Below are the code and all the weights of a small trained network. Each question names an input and a class and asks about switching units off, where a switched-off unit gives its printed mean instead of its output.

import numpy as np


def w(rows, s, z=0):
    codes = np.array(rows[::2]) - 128.0
    scale = np.full(codes.shape[1], s)
    scale[-1] = z or s
    return codes * scale


def f(y):
    return np.maximum(y, 0)


def log_softmax(a):
    a = a - a.max(-1, keepdims=True)
    return a - np.log(np.exp(a).sum(-1, keepdims=True))


def net(x, mask):
    res = np.array(x, float).reshape(1, 4) / 4 @ E
    y = f(res @ A[0][:, :-1].T + A[0][:, -1])
    res = res + np.where(mask, y, B[0][:, -1]) @ B[0][:, :-1]
    return log_softmax(res[-1] @ U[:, :-1].T + U[:, -1])


A, B = {}, {}
E = w([
[122,153,67,199,196,62,152,153,130,181],'x0',
[254,140,141,115,127,152,79,107,93,199],'x1',
[98,108,38,93,180,199,164,129,125,163],'x2',
[123,100,125,216,87,197,118,230,158,149],'x3',
],0.013)
A[0] = w([
[50,111,74,142,139,100,104,178,158,23,9],'N1',
[87,124,115,176,122,222,74,173,149,140,151],'N2',
[125,114,134,160,82,149,152,206,122,140,159],'N3',
[113,136,27,107,165,217,166,97,96,130,94],'N4',
[113,132,162,227,107,162,137,214,93,153,122],'N5',
[70,196,128,77,184,59,137,2,48,122,88],'N6',
[81,89,74,92,194,179,153,110,101,172,55],'N7',
[119,161,98,184,182,59,138,133,167,183,163],'N8',
[122,116,162,77,84,207,136,103,118,64,142],'N9',
[229,153,101,144,118,111,110,119,101,195,114],'N10',
[137,63,176,67,49,198,104,101,131,84,149],'N11',
[40,68,164,152,141,103,141,157,189,108,26],'N12',
[118,138,185,211,89,42,80,115,102,133,143],'N13',
[122,186,50,216,160,54,142,117,80,134,167],'N14',
[107,169,111,47,158,69,113,76,81,117,124],'N15',
[172,175,201,155,57,10,155,156,152,105,125],'N16',
[110,67,102,153,122,115,166,94,184,58,84],'N17',
[56,23,129,140,117,81,174,109,150,45,5],'N18',
[147,181,68,179,182,67,110,146,152,159,149],'N19',
[110,148,117,83,133,70,135,101,84,125,124],'N20',
[113,165,103,153,137,83,94,133,135,193,96],'N21',
[116,113,58,66,161,189,138,150,134,177,104],'N22',
[195,122,161,96,127,159,66,168,93,212,147],'N23',
[85,121,125,134,160,76,159,176,152,64,118],'N24',
],0.0082,0.0012)
B[0] = w([
[182,130,89,170,161,110,97,77,182,151,221],'N1',
[211,132,163,145,162,162,160,179,78,42,212],'N2',
[109,151,129,175,196,180,95,159,101,68,195],'N3',
[125,208,196,179,103,22,154,100,169,59,215],'N4',
[163,75,82,135,186,135,149,202,83,8,215],'N5',
[192,98,144,200,150,182,148,184,107,29,250],'N6',
[116,200,176,110,86,86,207,117,157,89,205],'N7',
[73,88,85,44,40,192,186,187,79,213,196],'N8',
[58,100,81,5,68,215,167,155,114,189,227],'N9',
[166,99,92,134,154,81,96,81,157,205,208],'N10',
[102,135,88,51,103,186,162,157,154,192,249],'N11',
[178,99,130,152,112,134,83,95,192,155,210],'N12',
[95,255,169,103,87,64,171,109,115,98,201],'N13',
[114,103,117,39,92,169,150,179,95,186,202],'N14',
[175,87,149,171,206,177,68,208,63,93,215],'N15',
[109,226,198,124,108,115,186,113,138,94,220],'N16',
[131,88,90,127,123,131,87,61,151,158,187],'N17',
[181,118,67,171,140,96,122,62,165,177,225],'N18',
[67,104,128,75,109,173,155,110,116,169,194],'N19',
[151,42,96,164,162,127,106,179,61,98,183],'N20',
[93,105,113,64,66,189,94,113,120,171,167],'N21',
[110,234,182,141,87,60,156,106,184,78,203],'N22',
[145,94,61,206,154,59,76,45,158,181,217],'N23',
[153,100,105,84,134,124,74,88,207,204,198],'N24',
],0.0067,0.013)
U = w([
[60,74,109,9,93,188,150,150,78,187,254],'0',
[169,65,141,193,183,161,109,190,47,50,134],'1',
[97,244,192,134,101,59,166,97,120,101,69],'2',
[163,64,86,175,148,104,42,25,154,201,45],'3',
],0.011,0.00042)

Each question gives the input, the list of numbers given to net, and the class t.
The units are the neurons (one row each of A and B). Each row of codes is followed by its name. A weight is (code - 128) times the scale printed after its matrix; where a second scale follows, it is the last column's (A, B and U).
mask holds one flag per neuron, in row order. A switched-off neuron (its flag False) gives its mean, the last column of its row in B, instead of its output. The means were averaged over made-up inputs and are rounded, as every weight is.
A unit's drop is (log p(t) with every unit on - log p(t) with that unit switched off) / (log p(t) with every unit on - log p(t) with every unit switched off).
The circuit of an input: a set's keep is (log p(t) with only the set's units on - log p(t) with every unit switched off) / (log p(t) with every unit on - log p(t) with every unit switched off). Starting from the 12 units with the biggest drops (on a tie, the unit counted first), units are removed one at a time, each time the one whose removal leaves the highest keep (on an exact tie, the one counted first), for as long as the keep stays at least 0.8.
units of the circuit, in order: the units of the circuit, biggest drop first
most important unit: the unit with the biggest drop
k most important neurons: the k neurons with the biggest drops, biggest first
drop when u is switched off: that unit's drop, to one decimal
input [-6,-7,1,8], class 1: 3 most important neurons -> N2, N5, N3
input [-2,3,3,3], class 1: 3 most important neurons -> N13, N16, N18
input [-7,3,8,-4], class 2: most important unit -> N4
input [2,1,-2,0], class 0: 2 most important neurons -> N4, N22
input [-6,-6,1,7], class 1: 3 most important neurons -> N2, N5, N3
input [-5,-6,-5,0], class 3: units of the circuit, in order -> N18, N12
input [-6,-3,-6,6], class 0: 3 most important neurons -> N11, N9, N6
input [-5,-6,6,2], class 2: units of the circuit, in order -> N4, N22
input [8,3,8,2], class 0: 4 most important neurons -> N8, N14, N19, N21
input [-6,-8,-4,4], class 3: 3 most important neurons -> N18, N1, N12
input [-6,7,-2,5], class 3: 2 most important neurons -> N23, N8
input [6,0,8,-6], class 2: 4 most important neurons -> N4, N22, N7, N9
input [-2,2,7,-7], class 1: 2 most important neurons -> N15, N6
input [-4,6,-5,4], class 3: most important unit -> N23
input [-2,4,-4,3], class 2: 2 most important neurons -> N13, N16
input [0,-8,3,-6], class 3: 2 most important neurons -> N18, N24
input [7,7,5,-1], class 0: 3 most important neurons -> N8, N14, N19
input [8,-5,1,4], class 0: drop when N8 is switched off -> 0.1
input [6,4,8,-7], class 2: drop when N7 is switched off -> 0.9
input [-4,7,1,5], class 3: drop when N6 is switched off -> 0.2
input [-2,-1,7,7], class 1: most important unit -> N2
